Below are the code and all the weights of a small trained network. Each question names an input and a target symbol and asks about switching units off, where a switched-off unit gives its printed mean instead of its output.

import numpy as np


def w(rows, s, z=0):
    codes = np.array(rows[::2]) - 128.0
    scale = np.full(codes.shape[1], s)
    scale[-1] = z or s
    return codes * scale


def f(y):
    return np.maximum(y, 0)


def softmax(a):
    e = np.exp(a - a.max(-1, keepdims=True))
    return e / e.sum(-1, keepdims=True)


def log_softmax(a):
    a = a - a.max(-1, keepdims=True)
    return a - np.log(np.exp(a).sum(-1, keepdims=True))


def net(x, mask):
    ids = ['Ωβλπτφ'.index(c) for c in x.split()]
    T = len(ids)
    res = E[ids] + P[:T]
    r = res
    for j in range(2):
        rows = slice(2 * j, 2 * j + 2)
        q, k, v = (r @ M[0][rows].T for M in (Q, K, V))
        z = softmax(np.where(np.tri(T) > 0, q @ k.T / 2**0.5, -1e9)) @ v
        o = O[0][rows]
        res = res + np.where(mask[j], z, o[:, -1]) @ o[:, :-1]
    y = f(res @ A[0][:, :-1].T + A[0][:, -1])
    res = res + np.where(mask[2:10], y, B[0][:, -1]) @ B[0][:, :-1]
    return log_softmax(res[-1] @ U[:, :-1].T + U[:, -1])


Q, K, V, O, A, B = {}, {}, {}, {}, {}, {}
E = w([
[218,51,182,63,148,53],'Ω',
[164,112,166,192,183,149],'β',
[36,113,98,86,134,3],'λ',
[174,245,140,44,209,88],'π',
[139,55,161,91,76,134],'τ',
[39,195,148,199,161,123],'φ',
],0.018)
P = w([
[172,164,81,139,67,82],'0',
[168,117,156,141,159,232],'1',
[115,127,179,139,112,154],'2',
[49,130,135,105,108,64],'3',
[156,86,2,196,159,108],'4',
[160,93,62,157,170,136],'5',
[152,139,137,153,122,154],'6',
[147,114,90,143,109,84],'7',
[168,128,74,150,108,81],'8',
[118,129,68,130,135,101],'9',
[88,154,120,130,108,118],'10',
[97,142,118,155,111,162],'11',
],0.0094)
Q[0] = w([
[89,140,252,102,139,145],'head 1',
[145,152,97,152,83,127],'head 1',
[124,134,178,134,135,127],'head 2',
[87,115,104,95,155,101],'head 2',
],0.012)
K[0] = w([
[125,151,93,105,86,73],'head 1',
[141,73,102,114,254,107],'head 1',
[139,131,40,110,89,31],'head 2',
[167,78,123,153,146,103],'head 2',
],0.0097)
V[0] = w([
[2,119,80,178,175,141],'head 1',
[181,135,162,128,34,204],'head 1',
[19,147,53,38,101,164],'head 2',
[119,64,136,192,58,61],'head 2',
],0.009)
O[0] = w([
[113,132,202,101,2,123,173],'head 1',
[108,228,117,82,89,187,3],'head 1',
[90,139,97,43,131,52,79],'head 2',
[193,114,249,86,195,186,170],'head 2',
],0.0097,0.006)
A[0] = w([
[193,199,109,188,159,117,3],'neuron 1',
[210,90,149,224,180,71,142],'neuron 2',
[206,64,98,61,149,122,81],'neuron 3',
[220,134,173,142,120,42,112],'neuron 4',
[39,231,113,120,156,96,221],'neuron 5',
[160,78,102,95,137,92,60],'neuron 6',
[46,162,137,64,92,75,59],'neuron 7',
[80,150,134,73,1,137,49],'neuron 8',
],0.0077,0.0058)
B[0] = w([
[52,154,196,138,170,190,147],'neuron 1',
[26,184,123,15,86,201,249],'neuron 2',
[98,91,178,140,107,75,172],'neuron 3',
[39,135,204,177,109,138,206],'neuron 4',
[254,53,56,221,152,77,199],'neuron 5',
[165,112,205,152,187,107,154],'neuron 6',
[151,118,75,189,133,174,153],'neuron 7',
[132,115,60,163,53,129,140],'neuron 8',
],0.0075,0.011)
U = w([
[107,88,150,125,189,98,53],'Ω',
[99,142,102,117,133,189,122],'β',
[70,69,40,95,172,66,107],'λ',
[253,112,121,129,190,126,192],'π',
[252,106,125,156,41,156,253],'τ',
[169,142,155,239,110,168,135],'φ',
],0.0041,0.0047)

Each question gives the input, a string of symbols that net reads in full, and the target symbol t.
The units are the heads (2 rows each of Q, K, V and O) and the neurons (one row each of A and B). Each row of codes is followed by its name. A weight is (code - 128) times the scale printed after its matrix; where a second scale follows, it is the last column's (O, A, B and U).
mask holds one flag per unit, heads first, then neurons. A switched-off unit (its flag False) gives its mean, the last column of its rows in O or B, instead of its output. The means were averaged over made-up inputs and are rounded, as every weight is.
A unit's drop is (log p(t) with every unit on - log p(t) with that unit switched off) / (log p(t) with every unit on - log p(t) with every unit switched off).
The circuit of an input: a set's keep is (log p(t) with only the set's units on - log p(t) with every unit switched off) / (log p(t) with every unit on - log p(t) with every unit switched off). Starting from all 10 units, units are removed one at a time, each time the one whose removal leaves the highest keep (on an exact tie, the one counted first), for as long as the keep stays at least 0.8.
units of the circuit, in order: the units of the circuit, biggest drop first
top k neurons: the k neurons with the biggest drops, biggest first
which heads matter: for each layer, one digit per head in row order, 1 if its drop is at least 0.15 and else 0, layers parted by /
drop of u: that unit's drop, to one decimal
input λ π π λ φ, target λ: units of the circuit, in order => head 2
input π π τ, target λ: units of the circuit, in order => head 2; head 1
input λ Ω β, target Ω: units of the circuit, in order => head 2; head 1; neuron 4; neuron 5
input φ π λ π β, target λ: units of the circuit, in order => head 2; neuron 2
input φ φ λ, target τ: units of the circuit, in order => head 1; neuron 8; neuron 2
input π φ Ω, target λ: which heads matter => 11
input Ω φ λ Ω Ω Ω φ β, target β: top 2 neurons => neuron 2; neuron 5
input π π φ, target λ: drop of head 1 => 0.5
input π τ π Ω π π π φ τ, target λ: drop of neuron 5 => 0.1
input λ τ τ, target Ω: drop of neuron 8 => 0.0
input τ φ φ, target π: which heads matter => 10
input π π π, target λ: which heads matter => 11
input Ω π Ω τ β, target β: top 3 neurons => neuron 2; neuron 5; neuron 1
